Here is a tiny trained network, its code and every weight. The questions are about switching its units off for an input and a class, where a switched-off unit gives its printed mean instead of its output.

import numpy as np


def w(rows, s, z=0):
    codes = np.array(rows[::2]) - 128.0
    scale = np.full(codes.shape[1], s)
    scale[-1] = z or s
    return codes * scale


def norm(h):
    return h / np.sqrt((h * h).mean(-1, keepdims=True) + 1e-5)


def f(y):
    return np.maximum(y, 0)


def log_softmax(a):
    a = a - a.max(-1, keepdims=True)
    return a - np.log(np.exp(a).sum(-1, keepdims=True))


def net(x, mask):
    res = np.array(x, float).reshape(1, 2) / 4 @ E
    u = 0
    for l in range(2):
        y = f(norm(res) @ A[l][:, :-1].T + A[l][:, -1])
        res = res + np.where(mask[u : u + 12], y, B[l][:, -1]) @ B[l][:, :-1]
        u += 12
    return log_softmax(norm(res)[-1] @ U[:, :-1].T + U[:, -1])


A, B = {}, {}
E = w([
[195,184,87,64],'x0',
[252,35,146,38],'x1',
],0.0039)
A[0] = w([
[143,63,215,217,36],'0.n1',
[43,112,188,202,14],'0.n2',
[102,49,175,207,149],'0.n3',
[117,78,204,218,146],'0.n4',
[173,178,36,118,114],'0.n5',
[84,165,105,93,91],'0.n6',
[215,128,132,71,166],'0.n7',
[23,109,226,147,5],'0.n8',
[65,186,138,187,71],'0.n9',
[42,179,149,177,117],'0.n10',
[211,122,73,54,30],'0.n11',
[71,30,254,131,1],'0.n12',
],0.0094,0.0088)
B[0] = w([
[168,211,111,9,157],'0.n1',
[83,131,74,229,176],'0.n2',
[44,79,201,166,224],'0.n3',
[50,93,210,155,218],'0.n4',
[61,140,164,164,196],'0.n5',
[120,158,126,183,151],'0.n6',
[113,67,78,129,254],'0.n7',
[59,120,59,230,162],'0.n8',
[204,195,104,45,204],'0.n9',
[209,202,85,119,241],'0.n10',
[201,93,49,86,184],'0.n11',
[236,174,20,16,163],'0.n12',
],0.011,0.0067)
A[1] = w([
[60,181,146,202,98],'1.n1',
[13,99,220,166,146],'1.n2',
[196,56,133,142,129],'1.n3',
[171,164,143,188,2],'1.n4',
[82,80,238,160,49],'1.n5',
[166,81,250,95,64],'1.n6',
[161,133,26,26,104],'1.n7',
[105,71,245,133,42],'1.n8',
[201,96,165,92,117],'1.n9',
[119,106,210,24,181],'1.n10',
[117,82,149,15,44],'1.n11',
[167,72,195,233,140],'1.n12',
],0.011)
B[1] = w([
[77,42,67,180,220],'1.n1',
[111,139,246,157,254],'1.n2',
[145,179,41,176,193],'1.n3',
[27,219,250,35,128],'1.n4',
[181,235,141,50,144],'1.n5',
[73,101,254,86,142],'1.n6',
[186,121,206,72,234],'1.n7',
[180,211,169,67,144],'1.n8',
[17,89,215,143,153],'1.n9',
[155,97,68,54,197],'1.n10',
[91,177,179,128,153],'1.n11',
[31,86,231,214,158],'1.n12',
],0.012,0.0068)
U = w([
[75,84,226,59,160],'0',
[36,90,187,215,230],'1',
[70,216,44,211,151],'2',
[120,49,121,94,38],'3',
[175,98,125,177,2],'4',
[234,50,57,7,121],'5',
[189,227,96,101,212],'6',
],0.016,0.011)

Each question gives the input, the list of numbers given to net, and the class t.
The units are the neurons (one row each of A and B). Each row of codes is followed by its name. A weight is (code - 128) times the scale printed after its matrix; where a second scale follows, it is the last column's (A, B and U).
mask holds one flag per neuron, layer by layer. A switched-off neuron (its flag False) gives its mean, the last column of its row in B, instead of its output. The means were averaged over made-up inputs and are rounded, as every weight is.
A unit's drop is (log p(t) with every unit on - log p(t) with that unit switched off) / (log p(t) with every unit on - log p(t) with every unit switched off).
The circuit of an input: a set's keep is (log p(t) with only the set's units on - log p(t) with every unit switched off) / (log p(t) with every unit on - log p(t) with every unit switched off). Starting from the 12 units with the biggest drops (on a tie, the unit counted first), units are removed one at a time, each time the one whose removal leaves the highest keep (on an exact tie, the one counted first), for as long as the keep stays at least 0.8.
units of the circuit, in order: the units of the circuit, biggest drop first
k most important neurons: the k neurons with the biggest drops, biggest first
k most important neurons of layer l: the k neurons of layer l with the biggest drops, biggest first
input [-4,-8], class 2: 4 most important neurons	[0.n10 0.n9 0.n5 1.n7]
input [0,-4], class 6: units of the circuit, in order	[0.n9]
input [-1,-5], class 2: 3 most important neurons	[0.n10 0.n12 0.n11]
input [-6,2], class 0: 3 most important neurons of layer 0	[0.n3 0.n1 0.n12]
input [-6,3], class 0: 3 most important neurons	[0.n3 0.n4 0.n12]
input [-1,-8], class 2: 2 most important neurons	[0.n10 0.n12]
input [-3,6], class 1: 2 most important neurons of layer 0	[0.n9 0.n10]
input [-2,5], class 1: 4 most important neurons of layer 0	[0.n9 0.n12 0.n10 0.n1]
input [6,-5], class 6: 4 most important neurons	[0.n3 0.n4 0.n9 0.n2]
input [7,-6], class 6: 3 most important neurons	[0.n3 0.n4 0.n9]
input [5,0], class 5: 3 most important neurons	[0.n11 0.n3 0.n4]
input [-5,2], class 0: 4 most important neurons	[0.n3 0.n4 0.n12 0.n1]
input [-2,8], class 5: 2 most important neurons of layer 1	[1.n2 1.n3]
input [-3,-7], class 2: 3 most important neurons	[0.n10 0.n9 0.n5]
input [8,-3], class 1: 3 most important neurons	[0.n5 0.n10 0.n9]
input [0,-8], class 6: 4 most important neurons of layer 0	[0.n10 0.n9 0.n5 0.n3]
input [5,-4], class 2: 2 most important neurons	[0.n5 0.n11]
input [3,-2], class 2: 2 most important neurons of layer 0	[0.n5 0.n3]
input [5,-5], class 6: 2 most important neurons of layer 0	[0.n3 0.n4]
input [-3,1], class 0: 4 most important neurons of layer 0	[0.n3 0.n4 0.n1 0.n12]
input [2,-8], class 6: most important neuron of layer 0	[0.n9]
